Below is a small trained network, with its code and all its weights. Each question gives an input and a target symbol and asks what happens when units are switched off, that is, made to give their printed mean instead of their output.

import numpy as np


def w(rows, s, z=0):
    codes = np.array(rows[::2]) - 128.0
    scale = np.full(codes.shape[1], s)
    scale[-1] = z or s
    return codes * scale


def f(y):
    return y / 2 * (1 + np.tanh(0.7978845608 * (y + 0.044715 * y**3)))


def softmax(a):
    e = np.exp(a - a.max(-1, keepdims=True))
    return e / e.sum(-1, keepdims=True)


def log_softmax(a):
    a = a - a.max(-1, keepdims=True)
    return a - np.log(np.exp(a).sum(-1, keepdims=True))


def net(x, mask):
    ids = ['δζηθλμξπφψω'.index(c) for c in x.split()]
    T = len(ids)
    res = E[ids] + P[:T]
    u = 0
    for l in range(2):
        r = res
        for j in range(2):
            rows = slice(3 * j, 3 * j + 3)
            q, k, v = (r @ M[l][rows].T for M in (Q, K, V))
            z = softmax(np.where(np.tri(T) > 0, q @ k.T / 3**0.5, -1e9)) @ v
            o = O[l][rows]
            res = res + np.where(mask[u + j], z, o[:, -1]) @ o[:, :-1]
        u += 2
        y = f(res @ A[l][:, :-1].T + A[l][:, -1])
        res = res + np.where(mask[u : u + 8], y, B[l][:, -1]) @ B[l][:, :-1]
        u += 8
    return log_softmax(res[-1] @ U[:, :-1].T + U[:, -1])


Q, K, V, O, A, B = {}, {}, {}, {}, {}, {}
E = w([
[168,198,174],'δ',
[83,87,70],'ζ',
[206,168,16],'η',
[213,145,148],'θ',
[159,251,119],'λ',
[206,37,115],'μ',
[129,245,101],'ξ',
[77,125,155],'π',
[120,65,63],'φ',
[91,200,89],'ψ',
[147,128,192],'ω',
],0.018)
P = w([
[215,134,149],'0',
[5,106,35],'1',
[173,108,205],'2',
[254,180,94],'3',
[12,104,53],'4',
[167,107,210],'5',
],0.0083)
Q[0] = w([
[213,103,150],'0.h1',
[151,130,187],'0.h1',
[175,223,143],'0.h1',
[254,41,159],'0.h2',
[66,72,50],'0.h2',
[206,158,168],'0.h2',
],0.0097)
K[0] = w([
[176,134,2],'0.h1',
[60,83,147],'0.h1',
[53,250,77],'0.h1',
[245,52,163],'0.h2',
[97,81,12],'0.h2',
[207,145,145],'0.h2',
],0.0078)
V[0] = w([
[179,147,255],'0.h1',
[123,39,103],'0.h1',
[136,80,91],'0.h1',
[158,101,165],'0.h2',
[56,92,91],'0.h2',
[176,68,60],'0.h2',
],0.0072)
O[0] = w([
[78,93,175,103],'0.h1',
[113,108,184,122],'0.h1',
[106,95,87,162],'0.h1',
[149,92,206,156],'0.h2',
[1,35,210,44],'0.h2',
[142,121,103,251],'0.h2',
],0.0069,0.0027)
A[0] = w([
[128,155,83,43],'0.n1',
[111,114,107,96],'0.n2',
[131,217,88,146],'0.n3',
[163,252,197,1],'0.n4',
[70,77,196,195],'0.n5',
[170,125,197,88],'0.n6',
[178,169,169,220],'0.n7',
[6,185,132,98],'0.n8',
],0.012,0.0072)
B[0] = w([
[181,73,122,140],'0.n1',
[41,53,133,126],'0.n2',
[228,102,191,247],'0.n3',
[58,113,199,207],'0.n4',
[177,254,35,188],'0.n5',
[207,38,156,157],'0.n6',
[153,232,123,254],'0.n7',
[185,83,251,190],'0.n8',
],0.0078,0.009)
Q[1] = w([
[100,194,117],'1.h1',
[168,145,1],'1.h1',
[241,103,185],'1.h1',
[62,253,141],'1.h2',
[221,226,73],'1.h2',
[76,253,47],'1.h2',
],0.0065)
K[1] = w([
[94,70,84],'1.h1',
[152,179,89],'1.h1',
[169,130,118],'1.h1',
[91,248,167],'1.h2',
[184,132,143],'1.h2',
[4,114,121],'1.h2',
],0.012)
V[1] = w([
[151,162,117],'1.h1',
[254,160,74],'1.h1',
[58,137,117],'1.h1',
[172,109,133],'1.h2',
[102,129,163],'1.h2',
[173,87,129],'1.h2',
],0.0087)
O[1] = w([
[224,146,124,161],'1.h1',
[172,169,101,250],'1.h1',
[195,177,68,60],'1.h1',
[139,167,138,167],'1.h2',
[247,253,183,112],'1.h2',
[164,132,153,158],'1.h2',
],0.0042,0.023)
A[1] = w([
[95,242,44,155],'1.n1',
[148,75,71,120],'1.n2',
[114,210,76,96],'1.n3',
[4,121,96,112],'1.n4',
[80,200,164,58],'1.n5',
[133,202,114,153],'1.n6',
[212,132,159,10],'1.n7',
[148,73,122,112],'1.n8',
],0.011,0.013)
B[1] = w([
[97,88,50,190],'1.n1',
[56,111,224,164],'1.n2',
[76,93,99,154],'1.n3',
[204,36,22,132],'1.n4',
[18,43,183,148],'1.n5',
[93,202,91,235],'1.n6',
[99,8,112,248],'1.n7',
[83,143,124,146],'1.n8',
],0.011,0.012)
U = w([
[131,141,95,254],'δ',
[195,254,163,162],'ζ',
[194,74,142,48],'η',
[191,127,47,125],'θ',
[100,103,51,68],'λ',
[59,176,145,191],'μ',
[100,204,54,94],'ξ',
[229,189,81,237],'π',
[28,79,145,129],'φ',
[237,178,124,175],'ψ',
[119,147,228,47],'ω',
],0.014,0.0099)

Each question gives the input, a string of symbols that net reads in full, and the target symbol t.
The units are the heads (3 rows each of Q, K, V and O) and the neurons (one row each of A and B). Each row of codes is followed by its name. A weight is (code - 128) times the scale printed after its matrix; where a second scale follows, it is the last column's (O, A, B and U).
mask holds one flag per unit, layer by layer, with each layer's heads first. A switched-off unit (its flag False) gives its mean, the last column of its rows in O or B, instead of its output. The means were averaged over made-up inputs and are rounded, as every weight is.
A unit's drop is (log p(t) with every unit on - log p(t) with that unit switched off) / (log p(t) with every unit on - log p(t) with every unit switched off).
The circuit of an input: a set's keep is (log p(t) with only the set's units on - log p(t) with every unit switched off) / (log p(t) with every unit on - log p(t) with every unit switched off). Starting from the 12 units with the biggest drops (on a tie, the unit counted first), units are removed one at a time, each time the one whose removal leaves the highest keep (on an exact tie, the one counted first), for as long as the keep stays at least 0.8.
units of the circuit, in order: the units of the circuit, biggest drop first
unit that matters most: the unit with the biggest drop
k most important neurons: the k neurons with the biggest drops, biggest first
k most important neurons of layer l: the k neurons of layer l with the biggest drops, biggest first
input π ψ μ μ μ, target φ: 4 most important neurons => (0.n7 1.n2 0.n3 1.n6)
input ζ φ ψ, target ζ: 4 most important neurons => (1.n7 0.n5 0.n8 1.n1)
input λ δ μ π π π, target ξ: 2 most important neurons of layer 0 => (0.n5 0.n3)
input δ μ ω π ψ, target ω: units of the circuit, in order => (0.n8 0.h2 1.n7)
input θ ψ φ φ δ, target ζ: units of the circuit, in order => (1.n7 0.h2 1.n1 0.n8)
input ψ μ λ, target φ: units of the circuit, in order => (0.n4 1.n5)
input μ μ ξ ω μ λ, target φ: 3 most important neurons => (1.n5 0.n4 0.n7)
input μ ζ φ π ξ, target η: unit that matters most => 0.n8
input δ μ ξ φ, target φ: 2 most important neurons => (1.n2 0.n7)
input π δ λ π, target ξ: units of the circuit, in order => (0.n8 1.n1 0.n3 1.n7)
input π μ ψ η, target θ: 4 most important neurons of layer 0 => (0.n3 0.n8 0.n7 0.n6)
input φ ω η μ μ, target φ: units of the circuit, in order => (1.n2 0.n7)
input μ μ μ μ ω, target ξ: 2 most important neurons of layer 0 => (0.n5 0.n3)
input μ δ η π μ ω, target ψ: most important neuron of layer 1 => (1.n2)
input μ δ π π ζ, target θ: 2 most important neurons => (0.n8 0.n5)
input δ μ ξ η, target θ: 4 most important neurons of layer 0 => (0.n3 0.n7 0.n8 0.n6)
input η η μ ξ, target θ: 3 most important neurons of layer 1 => (1.n7 1.n1 1.n3)
input λ ζ μ μ δ, target ζ: 3 most important neurons => (0.n5 1.n7 0.n3)
input ψ π μ ξ λ, target ψ: 2 most important neurons of layer 0 => (0.n3 0.n8)
input δ ξ ξ μ π, target μ: most important neuron => (0.n8)
input λ μ δ ζ ζ, target θ: 3 most important neurons => (0.n8 1.n4 0.n5)
input η μ δ, target ω: 4 most important neurons => (0.n4 1.n7 1.n5 0.n6)
input η η δ μ, target θ: units of the circuit, in order => (1.n7 0.h1 0.n8)
input π δ π ω π ζ, target λ: 3 most important neurons => (0.n3 1.n1 0.n7)
